Each row was made from one walk, in order. Every step used is in the known rows, and no mark comes twice. Write each row's walk.
Known rows:
dirus, niti, kabove, vemif, rasugu, dodit, desas, pavu, tudamir, vuter: [-336  -36 -159  264   62  149   91  171   86  -24  205 -249 -139  -70
 -129 -141  -15 -200  114  268  -39   45  207  -56 -313  -95 -503 -324
   17   -8  -89  117 -243  109  269 -303   31   75 -238   62   -1   15
 -270 -269 -445 -126 -340 -166   99 -284  -41   96   50  156  320   98
 -158  -92   36  120   76  201  367  -78    6]
kunekiv, dodit, desas, tudamir, dirus, niti, kabove, vemif, gabu: [-462   37  -39 -206  205  169    9   57  243   27   17 -142 -112  -37
  -83   52 -101  -95  181  114  349 -302  210  -17 -122  -98 -482 -184
  162 -210   49  157 -156   46  200 -241  -39  -40  -69    4  -37  136
 -260 -376  -94 -225 -231 -305   30  152  100   48 -100  255   41   67
 -104   94   -5  251   47  153  133  222  -47]
desas, niti, kabove, gabu, vuter, kunekiv, dodit: [ 293  293   77 -262  -32   53   61 -278 -148  -61  290 -152  424 -112
  187  -51 -113 -209 -159  -13  247 -180  116 -114  -46   32 -210 -236
 -282 -292 -102  196   -7  679   12 -147   97  125  138  104  -31   98
 -192  -92 -115   -3 -107 -157  192  -21 -309  229  113  254   26  -49
   79   46  216   12  -29  -77   46  138  -87]
dodit, desas, niti, dirus, kabove, vemif: [-104   38  124  -29 -223   47   50  -54   69  -50  213 -119 -212   61
  130   23  -41  -30  189  -25  169 -237 -119  -96  151   42 -397 -189
 -412  -52 -101    4  -40  193  106 -233   54  180 -385   88  -97  161
 -258 -231 -173 -261  -28  -14  107   71   77  184  -22   19    2  231
  168   34  253   30    0  -86  166  161   54]
vemif, gabu, dirus, niti: [ -50  -74 -173   55   25   70   15  -95 -138  -52  -10  251  -31 -225
 -229  -78 -157   96 -111  169  234 -176  -57  117  142   25 -196   -9
  -27  -29   83  133  -98  -84  137 -366   67   46  -29  137   38  -49
  -18   49   34    2  -86  -74  -44  127   50   87 -140  101  -79   42
 -132   60  -46  195   36   61   30  175 -103]
dodit, desas, niti, dirus, kabove, gabu, vemif, rasugu: [ -52  -88   52  258 -276  138  -98  -52  -80  -54  268   56  -18   -9
   88    6  -57 -128  -15   90  459 -206  -45 -119  219  -20 -476 -161
 -430 -124 -138  104 -279  244  -31 -383  287  378 -317  148  208  218
   77 -118 -234 -131  -33  -28  170  -77  -87  371  240  -83  151  260
   23   89  255  160  -22 -169  287  251  -46]
pavu, niti, dirus, kabove, gabu, vemif, rasugu: [  86 -155  127  353 -262   75  -32 -131  -76  -17  145  251   87  -13
  120 -169  -43 -190 -120  175  204 -104 -263  -85  213    3 -308  -81
 -452  -60 -109  125 -328  225  -82 -426  236  258 -203  179  117  101
  131  -52 -258  -41  -81  129  178  -26  -58  302  128 -199  113  339
   14   51  294  233  -58 -156  218   80   53]
pavu, dodit, desas, niti, kabove, dirus: [ -41  215   99 -184  -86   82   80 -193 -180 -131   98 -299   26   21
  146 -143  150 -232  269  106  258 -293    8  117  -55   51 -358 -185
 -291  -83 -114  132  -14  279   26 -256  328  219 -154  117   34  133
 -197 -370 -201 -239  138 -327  183  -94   31  124   58  134   46  258
 -117  -50  144  -91   28  119  -11  290   10]
dirus, niti, kabove, vemif: [ -20   47   70  -64 -222  147   82  -23  122 -128   76 -105   52   27
  -22  -44  -97  -13   72   76 -118 -122   23  123    9  174 -234 -197
 -213   -2  101   86 -116  100  176 -209  -68   68  -34   52  -87  103
 -167 -157 -179   93 -311   14  -60  142  -28  -75 -224   74   44  182
   28   28   85  -40   43  -29   66   92  118]
kunekiv, dodit, desas, niti, dirus, kabove, vemif, tudamir: [ -68  160  102  -17 -129  169  -46  -63  174  -71  147 -222  -59  -52
  184   20  -57  -30  267 -107  259 -282    9  -71  -80   46 -434 -133
 -256 -249  -97  -32 -104  289  167 -308  -39   75 -316  171  -75  129
 -262 -177  -50 -420   16  -51  226   51  138  403   82  179  -35  110
  141  -95   77    0   39   -2  211   54 -192]
dodit, desas, tudamir, dirus, kabove, vemif, rasugu, vuter, pavu, niti: [-493 -141  -51   86   85  181  128   -4  260  223  124  304  -97  102
  -10 -123 -127 -136  204   61  -15 -217 -104 -122 -233 -316 -314 -365
 -206   -5   38   36  -57  141  258   -8 -290 -116 -343 -235   55   39
 -370 -234 -468 -286 -160 -246  416 -115  322  154  -85  202  -10  288
  -98  146   78  288  -70  244  429 -170   20]
kabove, vemif, rasugu, vuter, kunekiv: [ -40 -160  -70   98  -91   20  -61  -57  -43   38  154  269  138   81
  157 -101  -81   26    8   -2 -102   26  -66 -202 -214   86 -183 -278
  -97  153   76  190   51  118   62  -17 -279  -53 -172   40 -163   20
 -240   39 -256  134 -283   80  140 -183  -86  -82  114  100  -33  104
   43 -121   -9    0  -13    2  282   -4   71]
dodit, desas, tudamir, vuter: [-325    9 -176 -120   74   35  -28  291   10  117   99  -94 -197  -93
  -72   41   74  -63  173   71  159   39  263   -9 -164 -236 -124  -17
  152  -12  -55  -16  -82 -132  117   66  -86  -80  -73  -81   75  -68
  -74 -114  -72 -269   33 -184   94 -138    2   50   57   16  146  -24
  -27   28    6  103  151  238   18   -1 -110]
vuter, vemif, kabove, gabu, dirus, niti: [ -26   39 -180  251   31  292  -51 -138 -242  -30   32  -46  258  -34
  -92   46 -228 -100 -189   82   78  -86  -52  155  251  112 -183  -34
 -188 -206  241  106 -222  167   97 -166  112  110  194  -16  114  -40
  -77  -11 -224   32 -180   96  139  254  117  364 -339   -4  -70   99
 -232  277 -151   39   -4   42  223   98   34]
dirus, kabove, gabu, vuter, vemif, rasugu, dodit, desas, tudamir: [-155   90 -110  165  167  176  -41  174   71   35  179 -129  -37  -26
 -188   60 -190  -78 -261   79  335 -100   94 -131 -243 -254 -475 -272
    9 -218   -7  175 -245  356  227   35  -93  146   81 -203   87  116
  -79 -185 -231  -83 -200  -93  440 -177   67  436  206    8  168 -106
 -174  217   36  148  149   65  173  134  -80]
vuter, kunekiv, vemif, pavu, desas, tudamir: [ -98  -33 -333 -189   89  -47  -13  189 -137  220  166  185  274  154
  -34   33   -2 -182  368   41  171 -159   35  -27  -92 -316 -406  -34
  380   77  178  188  -66  101  165   11    6   35  204 -316  -80  339
  117   84   22 -309   20  -55    7  -23   31 -112  -21  231  197   51
 -222  -23   44   14  -28  285  329   48   58]
pavu, dodit, desas, niti, kabove, vemif, rasugu, vuter, tudamir, dirus: [-275   75   67  139   10  133  -57 -228 -130 -104  152   14   -9   97
  199 -133   91 -346  139   21   38 -189 -219   67 -359  -18 -416 -349
 -273  -63   31  205  -80  232  -54  -34  -12  -72 -447  194   77   46
 -491 -439 -514 -188 -115 -394  239   30   99   84   77   90  -31  306
  -67 -201  129   56   34  146  139 -125   36]
rasugu, vuter, vemif, kabove: [ -22   36   13   72   65  296  -63  -55  -73   50   98  -42  295  120
   29   88  -61   30   -5  -55  -89  -89   59   48  -75   71   12  -87
 -195 -150  250  158  -41   25    7  280  -96   14  115  -73  -14   52
 -114  -26 -332   24    8   65  113  106  274  114 -100  -45 -326   49
 -168   60  -89 -133  121  126  119 -133   71]
gabu, vuter, kunekiv, vemif, tudamir, pavu: [ 241  -23  -76 -181   83   43   35  -40 -104   42   -1   56  175 -107
  104   33  -83   -2  -78 -182  -62 -117  -10   51  -78   -9 -305   35
  273  106  -11  183  -35  306   24   83 -193  -10  -31  -85 -306  146
  -30  118   63 -358 -217  119  196  -24   39 -136 -119  247  126 -120
 -293  -68   -8   15 -116   65  231  -16 -118]
niti, kabove, gabu, vemif, vuter: [ 182  -74  150  132 -193  213    1  -65 -243 -118  182  -18  321   94
  145 -104  -29 -172   66   48  288  -72  211   38  -76  -10 -204  -22
  -92  -95   30   89 -180  167 -163  -37   94  197   84   37   20  240
  155   -1 -284 -147 -117  -56  -29  -21  -46  306   44 -113  294  162
  -76   61  189   -5  -27  -22  -74   33 -121]
niti, dirus, kabove, gabu, vemif: [ 174  -84  184   93 -240   76  -21  -20  -49 -133  123   67   76   20
  125  -76 -123  -34 -127   82  256 -152  -51   11  268   35 -311   65
 -252  -71  -36   94 -196  236 -101 -261   62  225 -127   17  -21  184
   82  -16 -172 -134 -138   67  175   55  -45  285  -41 -112  181  157
   52  235  232  155  -10 -153   74  167   41]
kunekiv, vuter, rasugu, dodit: [-108    4   25  283  272  -38  -32  -30   66  -99  212 -154  -24   -2
  -50 -210   25    1   -4  110  132  -52   35    3 -206   59 -228 -114
   64   47 -124  289 -104  -51   31  -97   73   98 -225  -63 -171  -34
   58   34  -60  265 -154  -36  158 -302  -84   79  276  118  226  -69
   46    1   90 -175  146  -14    9  -67  -86]
dodit, desas, pavu, tudamir, dirus, kabove, gabu, vuter, kunekiv: [-153  -96  -45  -99  162  -13  394   34  -38   71  145  132   11  -29
   49 -146 -132 -203 -275   55  201 -123   57 -172   53 -279 -312  -64
  175  -59    6  156   78  688   18  -20 -150   -6   42 -233 -112   75
 -353 -182 -254 -436 -219 -329  492 -205   16  132 -130  278  404  -94
 -215  472   97  358 -281  178  262  107 -124]
dirus, kabove, vemif, rasugu, vuter, pavu, tudamir: [ -13  -99  -55  145 -124  225  181    0  202  132  124  239  117   76
   28 -267 -135   18   56   13 -185  -47   -7  -71 -440  -93 -227 -275
 -148   -5  129   10 -153  254  170 -128 -444 -192 -164 -136   -5  -58
 -299  -57 -405  -94 -213 -124  337 -200  274  213  -99  252   61  261
  -62  124   -9  129 -102  220  313 -266   39]
kabove, gabu, vemif, vuter, tudamir, pavu, dodit, desas: [  -3 -204 -150  204  226  216   59   84 -469  106  -33 -158  270  255
  278 -189  217 -363   52   51  268   74  258   80 -121 -156 -476  -96
  356  -65   98  184 -324  317 -274   89  122   46 -226  160    6   51
  -61 -204 -251 -523  -33 -256   62  -55  124  275   23    6  255   60
 -183  -26  133  117 -197  130  132   55 -115]
vemif, rasugu, dodit, desas, niti: [-233   40 -120  299  137   13 -141  -19  -37   14  180 -160 -140  -11
  -73   51   11 -134   65   56  254  -61   18 -183 -101  -79 -233 -278
 -108  -51 -105   42  -78   22  143  -90  280  279 -229   90  100   65
  -48 -156 -125   12   29  -60    2 -178  -98  145  342   18   -2  -35
    9 -205   15  -50   81  -84  208   32  -72]
vemif, rasugu, vuter, pavu, tudamir, dodit, desas, niti, kabove, gabu: [-188  -49 -151  125 -101  522   78  -56   95   12  319  119  380  151
   24 -159   53 -400   67   91  222  -79  205 -104 -291   46 -359 -130
 -295 -308   36   89 -234  452   96 -126  105  172 -240   34  237  -35
 -388 -397 -458 -392 -160 -477  381 -262  102  441  199  222   12  202
 -174  198   49  182 -219  160  274   26  -98]
rasugu, vuter, tudamir, desas, niti, dirus, kabove: [ -59   93   80 -193  -97   88  -62   -6    6   -1  212   82    4  -13
   92 -108  114  -75  -61  -60  -32 -179 -183  129  -33  131 -181  -17
 -465 -159  174   70 -211  180   52  -55   11  104 -361   36   39  102
 -385 -126 -192 -319  -62 -113  252  -13  141   32 -115  -44 -218  164
  192   89  117   88   18  243   46 -160   96]
niti, dirus, kabove, gabu, vemif, pavu, dodit, desas, tudamir, vuter: [ -83 -106 -126  130 -137  141   16  209 -172   20  150  -17  117  -51
  -10  -94   41 -262  221  275  531 -210  147   37  -43 -377 -597  -51
   18  -33    6  224 -382  279   43 -257  -21  167 -139  -10   84   21
   76  -72 -426 -604   30 -317  318 -185   49  505  106  105  315  187
  -91   67  191  379  190   99  196   60  -81]
dodit, desas, tudamir, vuter, rasugu: [-516   18 -288   39   83  -34  -31  299  120   50  217   -7 -164  -87
 -130  -13  133 -111  118   42  202   65  194  -30 -170 -155 -197  -55
  105   84  -98   87 -188 -111   93  -50  -57  -39 -182 -106  103 -110
  -57  -86  -66 -113  -72 -145  175 -253   62   -8  149   30  234   -9
   58   72   29   41  179  261   66   21  -98]
tudamir, dodit, desas, pavu, niti: [-261 -174   -1  -17  236  160  160   32    9  129   -7   43  111  218
   22   24  227 -286  178  118   47  -44   76 -240  208  -58 -226  -55
  -82 -178 -241   26   -6  155   24  -22  294   31 -288  100   55  130
  -80 -202  -88 -384    5 -131  179 -135   -4  114  113   51    4   35
 -170  -15  105   99 -197   88  249   68   33]
kabove, vemif, rasugu, vuter: [ -35 -122  121  192 -139   67 -143  -88   -7    1   54  218    9  116
   63  -77   22   73   40   -7  -92  -66 -111 -158 -288   78 -196 -174
 -196  112   23  109  -61   -7   14  -56 -265  -76 -170   27  -32   -9
 -119   11 -294  125 -183   65  136 -123   -1   99  161   81  -18  104
   -8 -115   11   -1  -15  -74  145  -85   56]
gabu, dirus, niti, kabove, vemif: [  37  107   26  -52 -266  139   46 -168  -59 -268   75  -42  -43  -92
  -45 -126 -217   45   70   98    2 -176 -138  134   96  151 -340 -141
 -284   -3   41   72  -79  -23  155 -358 -101   31 -112   52  -48  111
 -186 -103 -286   22 -337   51   26  211    6   65 -298  131   51  180
  -64   90   89  -43   67   54   74  103   21]
kunekiv, gabu, dirus, kabove, vemif, rasugu, vuter, pavu, dodit, desas: [ -90 -110  -67  216   17   55   -1 -285 -193   11   93   44   74  108
  -17 -111  -51   67  260  206  318 -301   17 -140 -182  -74 -501 -334
 -271  -95  -21  335 -176  163   69 -381 -220  -12 -316 -135   33   46
 -165  -14 -728 -219 -142 -222  527  -82  214  332  -31  567  -25  327
 -277   49  -31   72  132  231  553   63  -34]
niti, kabove, vemif, vuter, pavu, tudamir: [  67   67 -114   35 -127  266  211  -19    5   41  217  -75  203   80
  106 -246  -62 -224  266  -39  -69   78  119   98 -442 -112 -207 -152
   90  -64   80  -98 -101  215   65    2 -207 -131  -10  -71 -104   33
 -216 -132 -334 -380 -135 -178  -17  -97  327  235 -222  166  204  285
 -122   26   96   -7 -207  303   72 -188 -116]
rasugu, vuter, kunekiv, vemif, kabove, gabu, dirus: [ 160  -62   10   77  -34   61 -115 -306 -444  -79  123  175  383  185
  193   31 -151  -17  -17   58  248 -221  -61 -165  134  146 -251   38
 -168  -59  170  280   -6  176 -125  -86 -100  163  117 -219 -132  148
 -157  205 -425 -154 -223  128  362   60 -107  206 -184  256   93   59
 -243  242    7 -124   -8   45  241   54   17]
vemif, kabove, gabu, vuter: [ 165  122   99  105 -113   91  -17 -148 -194  -53   43  -37  231   83
   -5   76  -30    4 -209   86  216 -104   10 -123    7   31  -84   33
 -159 -119  118  114 -175  299  -73    3 -116  115  382 -119   27  -59
   99   75 -259  -82  -55   27  210    8  -87  358  -13  154  113   -3
 -147  192   31   51 -136 -146    7    1  -52]
gabu, vemif, pavu, tudamir, vuter, kunekiv, dodit, desas, niti: [  48  -19 -321  -24  128  159  109  222 -297  222  367  -60  341 -164
  144 -352   56 -289  397  -22  365   14  409  -36 -157 -355 -279 -263
  197  -69    8   12 -161  394  109 -159   78 -109 -199  214  -31   49
  -73  -64 -224 -377  140 -197   -5 -197  -50  164  144  301   94   29
   26 -260   45    6   50  263  308 -163 -129]
dodit, desas, niti, kabove: [-115  174    4 -146 -137  147   87  -89   31 -118  225 -198   13    4
   17   96   14 -105  181   -3  245 -158  119   18   40   21 -172 -204
 -312 -155  -52   33   47  116   57  -28  256  246 -159   82   96  185
 -147 -242 -161 -146   67 -203  -54   56   23   11  103   27  -54  109
   26  -23  165  -99   85   27   21  158  -43]
gabu, dirus, niti, kabove, vemif, tudamir: [  34  153  -20    5 -324  256   25 -148   42 -333   47   58   10 -213
  -77  -90 -248   27   75    1   25 -199 -135  231  -71  162 -343  -70
 -175  -36  113   21  -77   36  235 -325 -180    2  -80   73  -57   85
 -182  -36 -183 -202 -355   22   78  189  111  164 -285  140  119  139
 -116    3  -42  -55   59   81   48   49 -160]
kabove, vemif, vuter, kunekiv, gabu: [  53 -195  -21   45   95 -156  -41  -73 -280  179  143    8  181   85
  202  -71   49  -92  241  -70   82   12  165 -193 -177   64  -68 -136
  129   41   57  187  -62  169  -33   -8  -45  -20   76  -86 -297   66
  -26  116 -201 -135 -156   91  -12  -60 -119    3 -113  166  215  183
    7 -115   29  -77 -134   77  187   51   19]
gabu, dirus, kabove, vemif, rasugu: [  14  -76   18  176 -180  -21   39 -168  -15 -110  -35  121 -171 -100
   41  -90 -247  150   35   95   28 -103 -261 -153  -55   33 -279 -167
 -311   48 -113  -43 -130  -93   85 -383 -212 -104 -184   23   23   63
  -51   63 -223   89 -209  133  268    6    5  263  -52   35  159  266
  -20   18  -28   94   70   70  250 -128   29]
kunekiv, dodit, desas, tudamir, pavu, niti: [-290   71 -126 -249  356  128   83   37   95  272 -112 -277  -23   74
  122   -9  189 -204  199  -23  115  -92  182 -207  -81 -206 -318 -145
  152 -191  -91   76 -144   62   40   18  128   15 -157    6   63   -7
 -156 -289  -51 -403   72 -119   63   -7  136   49  104  173 -102 -124
  -97   10  132  100  -99  166  237   65  -58]
gabu, vuter, tudamir, dodit, desas: [ -11   42 -117 -111   58  207    1  254 -114  -78  110  -24   45   88
   35 -165   94  -42  -33   75  171  148  113   47  -32   38 -206   57
  110 -180  -10   23 -190  108    4   43 -171 -140 -109   90   35   31
 -153 -224 -110 -273  -84 -169  302  -56   -9  136   25  131  -79  -35
 -105   42   84    3 -113  242  -57   36 -106]
vemif, gabu, vuter, tudamir, dirus, niti, kabove: [ -36   99  -61 -128   30  119   90   -6   14 -158  109  205   17 -286
 -166 -143 -200   -7 -295  167   98 -100  -80  391  -75    8 -118  -31
   -8 -102  187  180 -177  134   90 -127  -78  -62   85   99   30   -1
 -198 -187  -94   -3 -164 -321   56  197   92  -77 -247   76 -117  107
 -122   76  113  311  -24  212 -156    7  -63]
vemif, rasugu, dodit, desas: [-265  -42 -186  342  129   15 -135  109   25  -68  112 -172 -167   37
  -97   19  -35    5   25  171  276   75   76 -147  -97  -48 -220 -167
   91   -8  -33   81  -94 -132  109  -84  108  253 -140   26   36   44
  -16 -114 -188   37  -46  -20   63 -216  -17   80  331   36  -20  -67
  -64 -132  -73  -14  135    1  221   77  -99]
gabu, vuter, rasugu, dodit, desas, niti, kabove, vemif: [-119  308  107   89  -94   21   19 -132   31 -305  455 -215  -56   63
  -76  -83   19 -125   38  -62  327 -249  -52 -127 -123   39 -546 -386
 -365   22 -189  185  -78  384  131 -137   28  245 -329   19 -178  210
 -193 -266 -354  -33 -263  -18  135 -102    3  100  206  212  180  -11
  105  -81  310 -259  112 -139   12  117   -5]

Which walk is each row?
[-310 -112    4   20   65  119   32  -18  318  172   18  287  -58  -26
   -7  -32 -275   -7   55  -13 -198 -214 -113  -84 -355 -245 -236 -247
 -110   37   38    7  -81   42  216   42 -475 -221 -172 -352   44   17
 -250  -53 -330 -111 -279 -188  433 -134  209  195 -179  186  106  222
  -92  198  -44  339  -47  212  367 -303   56] => desas, tudamir, dirus, kabove, vemif, rasugu, vuter, pavu
[  77   85  -31 -120   32  223  168 -393 -173  -66  349  131  136  -12
  -38 -151 -195  -53  332  168  326 -390   -9  198 -135 -147 -582 -243
 -304 -150 -144  120   72  165  138 -316  248 -118 -381   96 -119  270
  -15 -113  -72 -217   43 -380  -63  182  168  319   -5  272   89  414
 -165  -31  184   90  -28  171  224   84  -48] => kunekiv, vuter, pavu, desas, niti, kabove, vemif, gabu, dirus
[ 248  204   54 -211 -112  165  156 -303   18  -28  281  167  239  -85
  -96   57 -157  -52   16  -44  176 -274  -10   71 -162 -112 -344 -367
 -368 -127 -160  -12   32  503  147  -70    1  -82 -178   81  -99  150
  -84  -42  -99 -217  -67 -220  -35   99  128  214  -66  283  -10  234
  -28 -120  214  137  -99  -79   39   57   60] => desas, niti, kabove, vemif, gabu, vuter, pavu
[-272   30 -241  -35 -110  217  114  206   -6   26   98 -185   87  -36
 -165  -60   61 -236  421  267  152 -174  230  149 -306 -240 -519 -318
   55   26  134  222 -296  145  321 -198 -157    9  -42   18   14  -55
 -186 -213 -444 -367 -146 -361   84  -92   72  147  -78  283  174  210
 -117 -136   43  184  236  223  192  -26   -6] => dirus, niti, kabove, vemif, pavu, dodit, desas, tudamir, vuter
[ -43   69  -68  158 -152   70  -75 -142 -207  -12  161  -66   30  114
   50  -22  181 -300  377   26  307 -242 -218  -33  -28 -140 -573 -215
 -141   37  -49  139  -74  327   54 -207  141  171 -344  207  -50    8
 -141 -166 -318 -502  134 -189    3  -48  147  316  158  247  -31  187
  -10 -275  196   83  -62 -150  224  144    0] => kabove, vemif, pavu, dodit, desas, niti, dirus
[-186   29 -184 -203  238   31  234   -4  -29   87  262 -230  274  -69
  187  -32   24 -235  229  229  108   61  339 -108   58 -136 -145 -317
 -147 -226 -255  143  110  262   80 -122  271   28 -224  195  -21  120
 -263 -130 -230 -187   44 -235  110 -155  -89  -62  133  163 -116   68
    3 -155  166   82  173  326  373   11  -35] => tudamir, vuter, kunekiv, dodit, desas, pavu, niti, kabove
[-103  -26 -116  -12  175   53   13   -6 -257  224  266 -240  197  126
  314 -110   43 -198  373 -108  214  -56  278 -250 -157  -74 -278 -357
   63 -126  -53   53   21  307   77  -54   22  -18 -164  166 -178  136
 -264 -107  -89 -195    6  -57  -24 -116  -84  194  118  199   24   49
  117 -218   72 -136  -71  101  258   33 -177] => kabove, vemif, vuter, kunekiv, dodit, desas, niti
[ -25 -322  -35  170   49  341  121  319 -203   12  117   14  320  259
  237 -235   13 -187  106  135  335   80  374   -9   -7   18 -278   17
   50 -258  102   -5 -411  207  -84  -39  -22   21 -133   67   45  208
  -63 -171 -198 -373 -146 -182  328  -81  -33  458  -31 -122  277  206
   -3  173   90   88 -112  259   43  -62 -103] => dirus, kabove, gabu, vemif, vuter, tudamir, dodit, desas
[ -92  -37 -127   53   31   90   27  -26 -170  117  335 -238  228   12
  318  -84  -88 -216   97  106  435 -121  216 -183   54    9 -283 -137
 -171 -300    3  192 -129  418   38 -277  163  368  -53  130  -35   68
 -310 -133 -152 -266   59 -194  232 -166  -85  446  162   84  -35   95
  165  129  195  166  -30  104  275  174 -282] => vemif, vuter, kunekiv, dodit, desas, niti, dirus, kabove, gabu
[  17  -11 -212  -53  -65   17   11 -163 -319  -75  236  -69  219 -243
   16 -162 -178  -35  128  178  220 -104  154   82   23  155 -101  -75
  -69 -109  179  372 -168  -56   95 -322   79  276  223  -68  -47  103
  -50   73 -395  -19 -224  -53   28   31  -99   -7 -278  217   22  208
 -190   99   75  -37   71  340  194  157 -211] => vemif, vuter, kunekiv, gabu, dirus, niti, kabove
[ 108   -1 -109   61    9  202  155 -269 -330 -107   17   75  238  -34
  261 -248  -43 -329  -68  102   48   84 -132  155 -131   37 -200    1
 -203 -149   70   25 -199  153 -164  -72  208   94 -125  148   74  -72
 -299 -141 -321 -410  -53 -180   97  129  158  352 -149 -129   68  203
  -65   77  280  192 -233  244  -17 -138  -87] => vemif, vuter, tudamir, pavu, niti, kabove, gabu, dirus
[-315   14   -9  235  313   40  -64  105   22   84  142   19 -116  -43
 -194  -77 -248 -254 -323  118  107 -234 -172  -17 -200 -359 -431  -29
   77  -89   85  199 -258  331  200    5  -41   16  184 -273   -4  156
  -25 -335 -152  -25 -178 -146  405   28   98  357   57 -156  214  -35
 -266  277  -46  384   62  142  252 -104  -11] => pavu, desas, tudamir, dirus, kabove, gabu, vuter, vemif, rasugu, dodit
[  26 -157   57  150  -73  260  -33  142 -345   44  296   99  302  193
  292 -311   62 -427  100  124  192 -129    5   65   72    7 -433  170
 -220 -247   70   74 -484  302  -89 -234  260  130 -154  177   59  290
   16 -304  -83 -420   -1 -152  175   80  -64  537  -45 -315  208  350
   23  117  300  191 -218  210   98  -90  -60] => pavu, desas, niti, dirus, kabove, gabu, vemif, vuter, tudamir, dodit
[ -41  103  106 -327  -83  352   -9   40  -58 -199  213   -6  202  107
  260 -284  102 -128  225   70  112 -124  123  165 -162  293 -251  -37
 -399 -232   25   36 -103  140   48  -69  101   84 -302   74   80  154
 -473 -420 -273 -290  -19 -364  412 -103    4  194   -3   74 -154  227
   11   82  189  -98 -104  337 -117  106   80] => rasugu, vuter, tudamir, dodit, desas, niti, kabove, dirus
[ 104 -222   57  306  -96  266  116 -133  -22  133  192  442  438  128
   39 -224 -113 -118  -73  135   74 -156   31  -32  -10 -141 -195 -319
 -452  -89   39  114 -201  426   58 -166  -14   95 -217  -19  145   93
    4   64 -419    8 -117  -78  323 -118   89  311   48   80   -4  296
  -43  112  159  193  -42  -24  351 -119   72] => dirus, kabove, gabu, vemif, rasugu, vuter, pavu, niti
[   2  154  -85  158 -188  100   38 -180  -77   42  276  -95  -54  -32
    3  -72  -51 -141   89  129  190 -258 -237  -50  -75 -192 -641 -411
 -374  -71 -231  185 -202  450  157 -368 -101   80 -367  132   46   50
 -139 -182 -396 -269  -31 -198  340 -163  172  390   83  333  -54  342
 -142  -93  226  194  -25   16  448   90 -113] => gabu, vuter, pavu, dodit, desas, niti, dirus, kabove, vemif, rasugu
[-200  -33 -240   54  259  -95 -218  143 -137  112  230 -108   13  -33
  -12   44   -8 -113  168   27  522  -30  282 -316 -101 -198 -425 -296
  328  -62  -49  311 -190    2   73  -25  169  224  -67 -214  -34  313
  225   -7 -275 -152 -234   62   68 -232 -239  -92  201  214  305  -26
 -182  -90   48 -141   98  117  372  313   -7] => vuter, kunekiv, gabu, vemif, rasugu, dodit, desas, tudamir
[   4 -279   68  141  249   24  103   15 -204  133  102  -35  321   -7
  338 -254 -242 -191   -3   45  235 -113  243 -113   52 -138 -110  -55
  145 -121   57  124 -159  344  -88 -127  -62   11   68  -19 -168  173
  -55   -8 -148  -79 -163  -67  268  -54 -144  285 -101    5  245   87
   14  169  -14  232  -21  129  244 -166 -157] => tudamir, dirus, kabove, gabu, vemif, vuter, kunekiv, dodit
[-400  -20   -2  340  143  128  -97   85    5 -116  256  -25  106  -61
 -101 -211 -110 -419 -101   66  260 -230   83   58 -137 -109 -437  -75
  143   20  119  298 -415  123   77 -132   73  328   53 -229    6  153
   34 -183 -323  -45 -479  -96  125 -156  -55  222  -99  -69  549    3
 -104  260  165  102    8   67    1  -25 -156] => desas, tudamir, dirus, niti, kabove, gabu, vemif, vuter, rasugu, dodit
[  18   64  177   89 -130  316 -182 -194 -141  -95  309  -80  354  116
  159  -48   52 -141  112   53  509 -285  275 -168 -128   22 -448 -299
 -419 -305  -84  232 -197  313  -95 -236  181  280 -220  162  261  277
  -40 -174 -453   14  -52 -191  178  -86 -139  372  432  189  -30   67
  -40  -35  201  -80   99 -100  213  155 -117] => kunekiv, dodit, desas, niti, kabove, gabu, vemif, rasugu, vuter
[-129  -92 -124  -50   12  434   43  178 -111   92  260   21  493  270
   52 -126  -24 -437  279  152  273 -123  364   19 -133 -239 -489   71
  138 -251   52   72 -350  202   38   10   89   67   93 -177   92  376
  201 -243 -189 -527 -170 -294  114  -56   78  451  -62  -26  345  240
 -296  236  118  175 -184  328  214    9 -128] => niti, kabove, gabu, vemif, vuter, pavu, desas, tudamir, dodit
[ -73  -33 -359 -163  183   48  -26  339 -221  243  267   21  372  -83
   55 -208  -36 -184  402  142  256  -36  361   -8 -156 -462 -339 -109
  371   -1   78  130 -206   99  167  -74  -56 -170   93  -42  -29  223
  219   49  -69 -238   80 -132  -19  -99  -88   83  101  187  117   12
  -59 -176   -2  136  169  387  377 -157  -54] => gabu, vemif, pavu, desas, tudamir, vuter, kunekiv, dodit
[-149   85  136   24  123   55  162 -147   51 -127  155 -196    9  245
   39   49   53 -226  206  100  108 -136   17 -203   22  -95 -447 -389
 -229 -100 -214   56  149  279  103   -5  267  192 -351   17 -161  301
 -235 -240 -358 -305 -144  -63   22  -43   48   54   82  108  140   47
  -37 -132  281 -103   -2  -56  195  112  147] => rasugu, dodit, desas, pavu, niti, kabove, vemif
[-231 -171 -149   77  306  226  134  155 -189  199   58   71  237  220
  159 -143  262 -380  232  111    9  169  136  -96  -86 -100 -167  -62
   81 -249 -107  -19 -144   94  -36  105  208  -82 -221  141  138   92
 -160 -158 -129 -494   73 -236  167 -199   88  268   45  -33   40  116
 -148  -99  173   76 -297  386  128 -133 -116] => vemif, vuter, tudamir, dodit, desas, pavu, niti
[-279   -8    8  341   33   92    4  -11  162 -115   77 -122 -226 -112
  -72 -289 -166 -267  -60  116 -146  -61 -194   35 -279   30 -321 -138
   63   73  130   99 -266   63  196 -296  -63   53  -78    6 -127  -42
 -301 -393 -373   38 -444  -44   63  -26    9   -5 -153   30  238  140
 -134    8  -40  137  -47   60  177 -175   40] => pavu, tudamir, dirus, niti, kabove, vemif, rasugu, dodit
